[[112 146 121 133 135 123 124 141 127 144 130 113 119 119]
 [108 144 143 137 135 140 127 133 134 139 142 129 122 131]
 [128 125 121 119 147 105 123 123 136 136 142 127 133 141]
 [140 126 131 118 135 132 112 125 131 149 118 112 142 126]]
|
[[126 142 112 118 149 131 125 112 132 135 118 131 126 140]
 [141 133 127 142 136 136 123 123 105 147 119 121 125 128]
 [131 122 129 142 139 134 133 127 140 135 137 143 144 108]
 [119 119 113 130 144 127 141 124 123 135 133 121 146 112]]

[[104 104 142 105 136 116]
 [125 132 133 108 116 129]
 [151 117 150 106 123 119]]
|
[[119 123 106 150 117 151]
 [129 116 108 133 132 125]
 [116 136 105 142 104 104]]

[[134 133 126]
 [143 143 151]
 [136 135 126]
 [142 143 151]
 [143 144 152]
 [128 128 128]
 [134 133 126]
 [134 133 126]
 [134 133 126]
 [134 133 126]]
|
[[126 133 134]
 [126 133 134]
 [126 133 134]
 [126 133 134]
 [128 128 128]
 [152 144 143]
 [151 143 142]
 [126 135 136]
 [151 143 143]
 [126 133 134]]

[[137 118 139 132 105 144 119]
 [138 125 139 138 136 122 123]]
|
[[123 122 136 138 139 125 138]
 [119 144 105 132 139 118 137]]

[[133 151 106 123]
 [131 147 111 126]
 [120 136 121 136]
 [116 133 125 141]
 [130 146 111 126]
 [102 124 134 155]
 [111 129 129 146]]
|
[[146 129 129 111]
 [155 134 124 102]
 [126 111 146 130]
 [141 125 133 116]
 [136 121 136 120]
 [126 111 147 131]
 [123 106 151 133]]

[[126 144 149 130 153 118 129 122 103 124 154]
 [142 112 107 106 119 120 127 139 155 143 120]
 [136 124 118  99 137 115 124 127 137 137 128]
 [132 133 133 106 143 110 130 130 121 137 148]
 [108 129 128 132 101 139 131 121 123 127 112]
 [134 132 131 143 145 132 123 125 127 118 130]]
|
[[130 118 127 125 123 132 145 143 131 132 134]
 [112 127 123 121 131 139 101 132 128 129 108]
 [148 137 121 130 130 110 143 106 133 133 132]
 [128 137 137 127 124 115 137  99 118 124 136]
 [120 143 155 139 127 120 119 106 107 112 142]
 [154 124 103 122 129 118 153 130 149 144 126]]

[[136 145 120 128 116 128 126 137 124 126]
 [123 132 132 125 125 130 127 125 131 129]
 [132 130 128 126 136 130 129 141 130 127]
 [123 136 131 129 126 127 126 116 122 119]
 [129 142 135 126 127 129 127 150 126 128]
 [126 129 119 123 121 125 132 149 136 128]
 [143 133 109 125 121 130 125 130 126 125]
 [120 114 128 136 137 129 127 111 135 123]]
|
[[123 135 111 127 129 137 136 128 114 120]
 [125 126 130 125 130 121 125 109 133 143]
 [128 136 149 132 125 121 123 119 129 126]
 [128 126 150 127 129 127 126 135 142 129]
 [119 122 116 126 127 126 129 131 136 123]
 [127 130 141 129 130 136 126 128 130 132]
 [129 131 125 127 130 125 125 132 132 123]
 [126 124 137 126 128 116 128 120 145 136]]
---
[[144 136 129 145 133 136 133]
 [130 145 158 129 151 145 149]
 [129 140 148 129 143 139 142]
 [129 140 148 129 143 139 142]]
|
[[144 129 133 133]
 [130 158 151 149]
 [129 148 143 142]
 [129 148 143 142]]

[[125 124 136 115]
 [115 136 151 104]
 [116 134 136 125]
 [139 119 114 127]
 [116 132 130 139]
 [153 125 124 120]]
|
[[125 136]
 [115 151]
 [116 136]
 [139 114]
 [116 130]
 [153 124]]

[[134 135 127 132 129 135 134 133 132 130 131 133 127 136 131]
 [131 127 130 128 133 129 127 127 129 130 127 124 139 128 129]
 [140 134 130 133 127 136 134 133 138 130 132 129 134 142 131]
 [123 127 130 129 126 128 124 125 124 125 132 124 118 113 129]
 [128 131 130 131 126 131 128 128 126 130 128 130 123 120 129]
 [114 129 128 125 125 125 125 119 123 126 127 126 109 107 125]]
|
[[134 127 129 134 132 131 127 131]
 [131 130 133 127 129 127 139 129]
 [140 130 127 134 138 132 134 131]
 [123 130 126 124 124 132 118 129]
 [128 130 126 128 126 128 123 129]
 [114 128 125 125 123 127 109 125]]

[[116 128 127 122 118 135 133 137 113 142 135 132 144 129]
 [135 126 122 135 133 119 123 118 138 128 136 127 124 142]
 [127 122 121 128 123 121 129 120 120 136 132 139 125 122]
 [139 127 126 118 146 125 126 133 136 143 127 129 132 131]
 [154 117 141 135 123 119 128 123 116 117 131 138 120 131]
 [137 119 125 138 114 118 125 118 118 112 139 129 122 137]]
|
[[116 127 118 133 113 135 144]
 [135 122 133 123 138 136 124]
 [127 121 123 129 120 132 125]
 [139 126 146 126 136 127 132]
 [154 141 123 128 116 131 120]
 [137 125 114 125 118 139 122]]

[[119 120 120 136 135 116 145 104 143 123 120 123 135]
 [120 122 119 133 126 115 136 109 147 122 115 130 131]
 [123 130 128 144 125 118 140 111 140 121 121 121 151]
 [134 118 125 134 127 124 143 140 122 124 141 145 133]
 [128 123 145 126 131 133 145 116 149 117 116 128 139]]
|
[[119 120 135 145 143 120 135]
 [120 119 126 136 147 115 131]
 [123 128 125 140 140 121 151]
 [134 125 127 143 122 141 133]
 [128 145 131 145 149 116 139]]

[[124 137 131 128 114 130 108]
 [118 119 119 134 129 116 138]
 [120 133 127 128 111 137 109]
 [120 118 118 130 129 146 128]
 [129 124 135 122 118 121 149]
 [124 127 137 119 105 137 136]]
|
[[124 131 114 108]
 [118 119 129 138]
 [120 127 111 109]
 [120 118 129 128]
 [129 135 118 149]
 [124 137 105 136]]

[[134 106 115]
 [151 122 113]
 [126 147 131]
 [146 134 125]
 [135 139 129]]
|
[[134 115]
 [151 113]
 [126 131]
 [146 125]
 [135 129]]

[[136 123 132 139 137  99 116]
 [123 129 124 122 123 146 134]
 [128 128 128 128 128 128 128]
 [128 129 129 128 129 126 128]
 [128 129 129 127 128 128 129]
 [129 128 129 129 129 125 126]
 [128 130 129 126 128 127 129]
 [127 127 128 128 127 129 129]]
|
[[136 132 137 116]
 [123 124 123 134]
 [128 128 128 128]
 [128 129 129 128]
 [128 129 128 129]
 [129 129 129 126]
 [128 129 128 129]
 [127 128 127 129]]

[[122 127 123 126]
 [128 130 130 125]
 [111 127 128 129]
 [143 127 128 126]
 [130 128 126 125]
 [123 128 157 133]
 [126 130 156 132]
 [128 130 122 125]
 [127 131 146 133]
 [127 128 128 129]
 [127 128 128 129]
 [131 127 127 126]]
|
[[122 123]
 [128 130]
 [111 128]
 [143 128]
 [130 126]
 [123 157]
 [126 156]
 [128 122]
 [127 146]
 [127 128]
 [127 128]
 [131 127]]
---
[[143 144 152 130 143 152 138 138 148 106 131 128 128]
 [116 117 129 113 131 141 134 136 151 138 108 139 136]
 [122 118 149 150 134 119 122 108 107 109 142 133 106]
 [135 115 115 115 134 137 108 127 116 129 137 152 151]]
|
[[135 122 116 143]
 [115 118 117 144]
 [115 149 129 152]
 [115 150 113 130]
 [134 134 131 143]
 [137 119 141 152]
 [108 122 134 138]
 [127 108 136 138]
 [116 107 151 148]
 [129 109 138 106]
 [137 142 108 131]
 [152 133 139 128]
 [151 106 136 128]]

[[123 132 127]
 [134 132 127]
 [127 131 128]
 [137 130 126]
 [140 127 125]
 [143 131 128]
 [102 117 127]
 [112 134 132]
 [112 129 127]]
|
[[112 112 102 143 140 137 127 134 123]
 [129 134 117 131 127 130 131 132 132]
 [127 132 127 128 125 126 128 127 127]]

[[145 122]
 [129 125]
 [150 117]
 [135 124]
 [130 125]
 [144 117]]
|
[[144 130 135 150 129 145]
 [117 125 124 117 125 122]]

[[137 115 107 117 122 121 132 121 136 127 125]
 [128 126 126 127 119 123 127 138 126 120 122]]
|
[[128 137]
 [126 115]
 [126 107]
 [127 117]
 [119 122]
 [123 121]
 [127 132]
 [138 121]
 [126 136]
 [120 127]
 [122 125]]

[[106 111]
 [140 133]
 [ 98 109]
 [146 137]
 [135 132]
 [143 142]]
|
[[143 135 146  98 140 106]
 [142 132 137 109 133 111]]

[[127 124 149 137 120]
 [126 122 149 138 120]
 [127 137 137 125 124]
 [118 147 127 123 127]
 [127 137 136 125 124]
 [127 124 149 136 120]
 [119 147 127 123 127]]
|
[[119 127 127 118 127 126 127]
 [147 124 137 147 137 122 124]
 [127 149 136 127 137 149 149]
 [123 136 125 123 125 138 137]
 [127 120 124 127 124 120 120]]

[[146 128]
 [105 154]
 [126 110]
 [120 148]
 [139 112]
 [129 130]
 [107 130]
 [136 114]
 [122 138]
 [110 138]
 [136 116]
 [135 125]]
|
[[135 136 110 122 136 107 129 139 120 126 105 146]
 [125 116 138 138 114 130 130 112 148 110 154 128]]
